Below is a small trained network, with its code and all its weights. Each question gives an input and a class and asks what happens when units are switched off, that is, made to give their printed mean instead of their output.

import numpy as np


def w(rows, s, z=0):
    codes = np.array(rows[::2]) - 128.0
    scale = np.full(codes.shape[1], s)
    scale[-1] = z or s
    return codes * scale


def f(y):
    return np.maximum(y, 0)


def log_softmax(a):
    a = a - a.max(-1, keepdims=True)
    return a - np.log(np.exp(a).sum(-1, keepdims=True))


def net(x, mask):
    res = np.array(x, float).reshape(1, 3) / 4 @ E
    y = f(res @ A[0][:, :-1].T + A[0][:, -1])
    res = res + np.where(mask, y, B[0][:, -1]) @ B[0][:, :-1]
    return log_softmax(res[-1] @ U[:, :-1].T + U[:, -1])


A, B = {}, {}
E = w([
[101,96,120,145,139,48,48,66,80,151,120,132],'x0',
[142,170,236,42,134,184,100,29,72,94,14,11],'x1',
[40,172,210,179,51,40,99,201,188,87,160,47],'x2',
],0.012)
A[0] = w([
[100,137,128,55,190,142,109,25,129,62,64,146,61],'N0',
[132,63,65,174,193,103,180,206,128,254,224,201,108],'N1',
[129,27,86,171,109,111,176,114,154,164,188,183,68],'N2',
[223,82,33,63,176,172,175,62,86,185,120,188,162],'N3',
[200,83,64,76,231,168,170,104,103,214,118,160,168],'N4',
[72,160,191,167,43,62,108,188,175,107,125,98,157],'N5',
[155,153,121,135,96,124,119,159,62,161,89,169,185],'N6',
[149,151,216,25,168,205,144,23,60,151,95,37,32],'N7',
[110,128,153,154,98,144,154,184,139,171,175,126,252],'N8',
[138,69,55,142,145,106,137,203,111,101,129,143,100],'N9',
[230,87,62,85,212,186,117,86,107,159,145,184,146],'N10',
[41,123,237,124,28,62,85,199,186,103,196,79,208],'N11',
[127,81,22,215,125,150,134,155,129,141,171,172,106],'N12',
[154,22,44,171,171,108,158,176,161,162,200,181,105],'N13',
[230,14,85,39,209,233,52,158,48,178,130,220,156],'N14',
[185,144,203,63,145,183,90,81,107,144,5,85,61],'N15',
],0.0086,0.0042)
B[0] = w([
[176,180,151,133,185,151,155,74,89,130,133,167,196],'N0',
[216,117,201,123,187,171,220,47,44,77,88,216,230],'N1',
[160,149,174,146,185,200,196,94,85,100,70,133,187],'N2',
[99,70,53,117,145,27,100,221,196,209,237,100,229],'N3',
[57,68,28,60,128,75,84,140,155,196,139,36,214],'N4',
[82,42,73,92,99,119,41,143,159,220,207,17,224],'N5',
[128,126,100,67,175,179,123,147,132,122,69,103,147],'N6',
[180,154,208,209,167,250,184,60,98,25,61,194,253],'N7',
[85,107,93,93,79,136,110,118,158,172,186,96,182],'N8',
[134,138,147,115,111,140,177,98,104,73,137,164,170],'N9',
[112,83,22,106,107,89,35,216,201,196,227,29,214],'N10',
[70,87,39,110,115,71,76,186,214,188,188,52,254],'N11',
[192,195,190,167,173,226,195,82,77,80,124,212,198],'N12',
[190,171,220,143,146,176,164,43,66,100,63,220,215],'N13',
[42,124,89,79,109,63,57,195,214,227,171,68,233],'N14',
[164,254,172,141,102,245,217,92,88,71,105,174,235],'N15',
],0.0087,0.024)
U = w([
[98,90,35,84,118,37,45,208,218,190,144,38,253],'0',
[255,169,181,144,123,214,175,48,64,36,36,226,3],'1',
],0.0091,0.0036)

Each question gives the input, the list of numbers given to net, and the class t.
The units are the neurons (one row each of A and B). Each row of codes is followed by its name. A weight is (code - 128) times the scale printed after its matrix; where a second scale follows, it is the last column's (A, B and U).
mask holds one flag per neuron, in row order. A switched-off neuron (its flag False) gives its mean, the last column of its row in B, instead of its output. The means were averaged over made-up inputs and are rounded, as every weight is.
A unit's drop is (log p(t) with every unit on - log p(t) with that unit switched off) / (log p(t) with every unit on - log p(t) with every unit switched off).
most important unit: the unit with the biggest drop
k most important neurons: the k neurons with the biggest drops, biggest first
drop when u is switched off: that unit's drop, to one decimal
input [2,2,1], class 1: 3 most important neurons : (N14; N3; N10)
input [-5,2,-1], class 1: 3 most important neurons : (N11; N5; N14)
input [-7,3,-3], class 0: most important unit : N1
input [3,8,-8], class 0: 4 most important neurons : (N14; N3; N10; N4)
input [-6,-3,2], class 1: 3 most important neurons : (N14; N3; N10)
input [5,5,-5], class 0: 2 most important neurons : (N14; N3)
input [2,3,2], class 1: 4 most important neurons : (N14; N3; N10; N4)
input [7,5,-6], class 0: drop when N14 is switched off : 0.2
input [-1,6,-6], class 0: drop when N13 is switched off : 0.3
input [8,6,-7], class 0: drop when N3 is switched off : 0.5
input [-2,7,-8], class 0: drop when N10 is switched off : 0.6
